Below are the code and all the weights of a small trained network. Each question names an input and a class and asks about switching units off, where a switched-off unit gives its printed mean instead of its output.

import numpy as np


def w(rows, s, z=0):
    codes = np.array(rows[::2]) - 128.0
    scale = np.full(codes.shape[1], s)
    scale[-1] = z or s
    return codes * scale


def f(y):
    return y / 2 * (1 + np.tanh(0.7978845608 * (y + 0.044715 * y**3)))


def log_softmax(a):
    a = a - a.max(-1, keepdims=True)
    return a - np.log(np.exp(a).sum(-1, keepdims=True))


def net(x, mask):
    res = np.array(x, float).reshape(1, 5) / 4 @ E
    y = f(res @ A[0][:, :-1].T + A[0][:, -1])
    res = res + np.where(mask, y, B[0][:, -1]) @ B[0][:, :-1]
    return log_softmax(res[-1] @ U[:, :-1].T + U[:, -1])


A, B = {}, {}
E = w([
[129,128,129,128,126],'x0',
[162,254,130,181,115],'x1',
[160,158,96,8,51],'x2',
[127,129,128,127,129],'x3',
[18,137,125,153,42],'x4',
],0.0059)
A[0] = w([
[141,101,143,182,138,97],'neuron 1',
[112,107,138,221,186,119],'neuron 2',
[133,211,121,150,135,92],'neuron 3',
[236,115,111,109,208,55],'neuron 4',
[138,121,137,139,118,115],'neuron 5',
[92,136,139,129,111,85],'neuron 6',
[133,124,122,133,124,143],'neuron 7',
[183,145,131,43,50,98],'neuron 8',
[124,99,128,206,156,105],'neuron 9',
[117,125,123,123,137,61],'neuron 10',
[126,104,132,185,147,100],'neuron 11',
[140,138,134,134,115,99],'neuron 12',
[42,134,117,154,63,8],'neuron 13',
[127,136,119,128,140,109],'neuron 14',
[146,229,113,163,135,115],'neuron 15',
[191,125,143,110,165,74],'neuron 16',
[131,106,115,179,138,69],'neuron 17',
[62,129,119,155,65,42],'neuron 18',
[153,158,135,45,83,88],'neuron 19',
[133,130,148,147,130,85],'neuron 20',
[103,86,113,95,159,117],'neuron 21',
[190,126,135,110,171,81],'neuron 22',
[124,115,126,121,132,129],'neuron 23',
[121,159,131,70,123,108],'neuron 24',
[96,10,125,82,152,131],'neuron 25',
[194,117,142,115,168,82],'neuron 26',
[159,251,131,173,121,91],'neuron 27',
[108,109,148,214,179,86],'neuron 28',
[147,156,112,59,91,91],'neuron 29',
[144,215,126,162,120,113],'neuron 30',
[111,62,131,100,140,88],'neuron 31',
[111,27,116,97,137,144],'neuron 32',
[56,132,137,150,64,26],'neuron 33',
],0.011,0.0016)
B[0] = w([
[120,146,107,118,162,147],'neuron 1',
[96,156,67,83,209,217],'neuron 2',
[160,64,151,122,124,187],'neuron 3',
[97,236,160,207,4,222],'neuron 4',
[123,126,127,125,126,126],'neuron 5',
[125,148,130,144,107,140],'neuron 6',
[126,129,135,129,135,131],'neuron 7',
[98,156,54,87,232,247],'neuron 8',
[122,154,84,92,179,180],'neuron 9',
[139,132,126,131,126,118],'neuron 10',
[128,141,87,113,159,155],'neuron 11',
[123,117,130,130,131,127],'neuron 12',
[118,217,151,183,51,212],'neuron 13',
[127,129,129,122,121,125],'neuron 14',
[162,41,171,109,113,221],'neuron 15',
[102,169,131,161,82,161],'neuron 16',
[128,142,105,111,149,138],'neuron 17',
[110,196,159,175,84,196],'neuron 18',
[121,155,62,106,205,214],'neuron 19',
[126,123,127,128,140,125],'neuron 20',
[142,83,147,143,121,161],'neuron 21',
[97,176,150,158,91,165],'neuron 22',
[136,120,125,129,123,131],'neuron 23',
[114,133,108,126,175,159],'neuron 24',
[187,23,178,110,115,253],'neuron 25',
[108,168,151,166,82,165],'neuron 26',
[164,5,183,120,127,253],'neuron 27',
[112,158,62,78,191,205],'neuron 28',
[100,147,92,97,197,198],'neuron 29',
[162,47,150,109,100,206],'neuron 30',
[173,90,151,108,117,174],'neuron 31',
[158,33,170,123,122,224],'neuron 32',
[121,202,143,179,66,199],'neuron 33',
],0.023,0.0045)
U = w([
[206,2,181,105,96,111],'0',
[105,137,49,76,181,35],'1',
[110,183,163,187,34,254],'2',
],0.0087,0.00072)

Each question gives the input, the list of numbers given to net, and the class t.
The units are the neurons (one row each of A and B). Each row of codes is followed by its name. A weight is (code - 128) times the scale printed after its matrix; where a second scale follows, it is the last column's (A, B and U).
mask holds one flag per neuron, in row order. A switched-off neuron (its flag False) gives its mean, the last column of its row in B, instead of its output. The means were averaged over made-up inputs and are rounded, as every weight is.
A unit's drop is (log p(t) with every unit on - log p(t) with that unit switched off) / (log p(t) with every unit on - log p(t) with every unit switched off).
The circuit of an input: a set's keep is (log p(t) with only the set's units on - log p(t) with every unit switched off) / (log p(t) with every unit on - log p(t) with every unit switched off). Starting from the 12 units with the biggest drops (on a tie, the unit counted first), units are removed one at a time, each time the one whose removal leaves the highest keep (on an exact tie, the one counted first), for as long as the keep stays at least 0.8.
circuit, biggest first: the units of the circuit, biggest drop first
unit that matters most: the unit with the biggest drop
k most important neurons: the k neurons with the biggest drops, biggest first
drop when u is switched off: that unit's drop, to one decimal
input [8,3,-4,4,-7], class 2: unit that matters most : neuron 4
input [-8,7,-7,1,7], class 0: 3 most important neurons : (neuron 27; neuron 15; neuron 30)
input [-7,-5,6,-7,3], class 1: 3 most important neurons : (neuron 8; neuron 27; neuron 19)
input [-4,8,-7,7,5], class 0: 3 most important neurons : (neuron 27; neuron 15; neuron 30)
input [-6,6,-5,-3,6], class 0: 3 most important neurons : (neuron 27; neuron 15; neuron 4)
input [-6,-2,3,0,-1], class 1: 2 most important neurons : (neuron 27; neuron 15)
input [-2,7,-2,0,-8], class 2: 2 most important neurons : (neuron 4; neuron 22)
input [1,5,2,-6,-6], class 2: 2 most important neurons : (neuron 4; neuron 25)
input [-7,5,-8,-5,7], class 1: 2 most important neurons : (neuron 2; neuron 28)
input [5,-3,2,-6,4], class 2: 2 most important neurons : (neuron 27; neuron 15)
input [3,3,5,-2,-4], class 1: drop when neuron 8 is switched off : 0.3
input [1,-3,4,-2,-2], class 1: drop when neuron 27 is switched off : 0.6
input [-7,3,8,5,-2], class 1: drop when neuron 30 is switched off : 0.0
input [1,5,5,-8,-7], class 2: circuit, biggest first : (neuron 4)
input [2,1,-4,4,-8], class 2: drop when neuron 4 is switched off : 0.1
